Below is a small trained network, with its code and all its weights. Each question gives an input and a target symbol and asks what happens when units are switched off, that is, made to give their printed mean instead of their output.

import numpy as np


def w(rows, s, z=0):
    codes = np.array(rows[::2]) - 128.0
    scale = np.full(codes.shape[1], s)
    scale[-1] = z or s
    return codes * scale


def softmax(a):
    e = np.exp(a - a.max(-1, keepdims=True))
    return e / e.sum(-1, keepdims=True)


def log_softmax(a):
    a = a - a.max(-1, keepdims=True)
    return a - np.log(np.exp(a).sum(-1, keepdims=True))


def net(x, mask):
    ids = ['αβγζηλμξπστφψω'.index(c) for c in x.split()]
    T = len(ids)
    res = E[ids] + P[:T]
    u = 0
    for l in range(3):
        r = res
        for j in range(3):
            rows = slice(2 * j, 2 * j + 2)
            q, k, v = (r @ M[l][rows].T for M in (Q, K, V))
            z = softmax(np.where(np.tri(T) > 0, q @ k.T / 2**0.5, -1e9)) @ v
            o = O[l][rows]
            res = res + np.where(mask[u + j], z, o[:, -1]) @ o[:, :-1]
        u += 3
    return log_softmax(res[-1] @ U[:, :-1].T + U[:, -1])


Q, K, V, O = {}, {}, {}, {}
E = w([
[51,106,123],'α',
[120,132,125],'β',
[100,167,82],'γ',
[118,174,128],'ζ',
[58,88,252],'η',
[130,142,124],'λ',
[201,44,128],'μ',
[113,65,141],'ξ',
[150,89,244],'π',
[212,181,113],'σ',
[94,42,134],'τ',
[95,55,131],'φ',
[125,132,124],'ψ',
[89,193,133],'ω',
],0.022)
P = w([
[138,86,127],'0',
[125,119,133],'1',
[164,65,55],'2',
[133,137,150],'3',
[177,64,24],'4',
[139,147,153],'5',
[193,69,12],'6',
[150,155,158],'7',
[190,75,1],'8',
[129,133,154],'9',
],0.0075)
Q[0] = w([
[119,184,117],'0.h1',
[103,105,110],'0.h1',
[82,133,107],'0.h2',
[197,167,126],'0.h2',
[98,118,142],'0.h3',
[124,159,251],'0.h3',
],0.019)
K[0] = w([
[77,159,27],'0.h1',
[228,131,173],'0.h1',
[59,136,28],'0.h2',
[159,154,133],'0.h2',
[109,142,196],'0.h3',
[100,1,242],'0.h3',
],0.0088)
V[0] = w([
[125,152,103],'0.h1',
[251,178,179],'0.h1',
[138,170,157],'0.h2',
[123,147,178],'0.h2',
[212,125,142],'0.h3',
[200,99,210],'0.h3',
],0.011)
O[0] = w([
[53,190,80,135],'0.h1',
[253,179,145,38],'0.h1',
[134,9,226,86],'0.h2',
[140,112,34,83],'0.h2',
[236,201,124,76],'0.h3',
[173,184,170,1],'0.h3',
],0.0048,0.0059)
Q[1] = w([
[119,130,190],'1.h1',
[122,160,4],'1.h1',
[169,66,92],'1.h2',
[138,152,157],'1.h2',
[115,29,190],'1.h3',
[75,73,206],'1.h3',
],0.012)
K[1] = w([
[124,133,180],'1.h1',
[92,173,7],'1.h1',
[113,102,159],'1.h2',
[109,134,108],'1.h2',
[145,148,68],'1.h3',
[113,130,85],'1.h3',
],0.016)
V[1] = w([
[42,159,88],'1.h1',
[148,18,101],'1.h1',
[151,84,107],'1.h2',
[78,254,190],'1.h2',
[160,196,78],'1.h3',
[156,153,210],'1.h3',
],0.0067)
O[1] = w([
[217,196,143,253],'1.h1',
[156,142,201,158],'1.h1',
[97,125,75,137],'1.h2',
[3,108,253,86],'1.h2',
[236,102,107,94],'1.h3',
[89,181,108,46],'1.h3',
],0.0063,0.0065)
Q[2] = w([
[93,134,255],'2.h1',
[201,189,114],'2.h1',
[109,137,173],'2.h2',
[109,236,117],'2.h2',
[83,71,133],'2.h3',
[186,42,211],'2.h3',
],0.0095)
K[2] = w([
[190,126,137],'2.h1',
[112,72,194],'2.h1',
[1,114,93],'2.h2',
[160,80,225],'2.h2',
[146,88,127],'2.h3',
[120,170,227],'2.h3',
],0.0083)
V[2] = w([
[168,104,93],'2.h1',
[89,180,84],'2.h1',
[74,255,100],'2.h2',
[110,48,174],'2.h2',
[169,42,190],'2.h3',
[87,211,118],'2.h3',
],0.0071)
O[2] = w([
[54,121,127,131],'2.h1',
[191,82,22,252],'2.h1',
[72,255,56,107],'2.h2',
[208,79,150,125],'2.h2',
[196,115,215,87],'2.h3',
[135,235,122,99],'2.h3',
],0.0052,0.0027)
U = w([
[45,114,122,90],'α',
[147,156,133,121],'β',
[131,138,9,162],'γ',
[135,196,152,143],'ζ',
[93,116,181,95],'η',
[161,179,140,251],'λ',
[217,106,108,66],'μ',
[142,107,135,78],'ξ',
[182,138,176,115],'π',
[231,228,123,166],'σ',
[127,85,120,1],'τ',
[120,85,124,122],'φ',
[153,161,134,130],'ψ',
[90,207,164,90],'ω',
],0.015,0.0067)

Each question gives the input, a string of symbols that net reads in full, and the target symbol t.
The units are the heads (2 rows each of Q, K, V and O). Each row of codes is followed by its name. A weight is (code - 128) times the scale printed after its matrix; where a second scale follows, it is the last column's (O and U).
mask holds one flag per head, layer by layer. A switched-off head (its flag False) gives its mean, the last column of its rows in O, instead of its output. The means were averaged over made-up inputs and are rounded, as every weight is.
A unit's drop is (log p(t) with every unit on - log p(t) with that unit switched off) / (log p(t) with every unit on - log p(t) with every unit switched off).
The circuit of an input: a set's keep is (log p(t) with only the set's units on - log p(t) with every unit switched off) / (log p(t) with every unit on - log p(t) with every unit switched off). Starting from all 9 units, units are removed one at a time, each time the one whose removal leaves the highest keep (on an exact tie, the one counted first), for as long as the keep stays at least 0.8.
units of the circuit, in order: the units of the circuit, biggest drop first
most important unit: the unit with the biggest drop
which heads matter: for each layer, one digit per head in row order, 1 if its drop is at least 0.15 and else 0, layers parted by /
drop when u is switched off: that unit's drop, to one decimal
input φ μ π η α ψ ω π, target η: most important unit => 1.h1
input γ σ σ φ σ τ σ ψ ξ, target σ: units of the circuit, in order => [0.h3; 0.h1]
input ψ ζ ξ φ μ α ξ, target μ: which heads matter => 100 / 010 / 010
input β γ γ ζ γ σ ψ, target σ: which heads matter => 101 / 100 / 000
input γ ζ λ γ γ μ λ, target μ: which heads matter => 100 / 011 / 010
input α γ μ λ ψ, target μ: units of the circuit, in order => [2.h2; 0.h1; 1.h2]
input μ α λ, target μ: units of the circuit, in order => [2.h2; 1.h2]
input α γ ξ, target γ: which heads matter => 000 / 010 / 010
input γ σ φ, target μ: which heads matter => 100 / 000 / 000
input γ μ α, target μ: which heads matter => 100 / 010 / 010
input ψ μ π γ β γ γ ω, target ω: units of the circuit, in order => [1.h3; 2.h1; 0.h1]
input φ λ λ μ γ γ τ γ ω μ, target γ: units of the circuit, in order => [2.h2; 1.h2]
input α γ γ γ π, target π: units of the circuit, in order => [2.h3; 0.h1; 2.h1]
input μ γ γ μ, target γ: units of the circuit, in order => [1.h1; 1.h2; 2.h2]
input γ γ γ γ τ, target γ: most important unit => 1.h2
input γ α γ ξ π γ μ φ α, target μ: units of the circuit, in order => [0.h1; 2.h2; 1.h2]
input λ γ φ σ β, target σ: units of the circuit, in order => [0.h3; 0.h1]
input α γ α λ φ φ γ σ φ, target σ: drop when 1.h1 is switched off => 0.2
input γ γ γ ζ μ μ ζ, target μ: drop when 2.h2 is switched off => 0.9
input γ γ π, target π: drop when 0.h3 is switched off => 0.5
input γ σ λ, target σ: drop when 1.h2 is switched off => 0.0
input γ μ β, target μ: most important unit => 2.h2
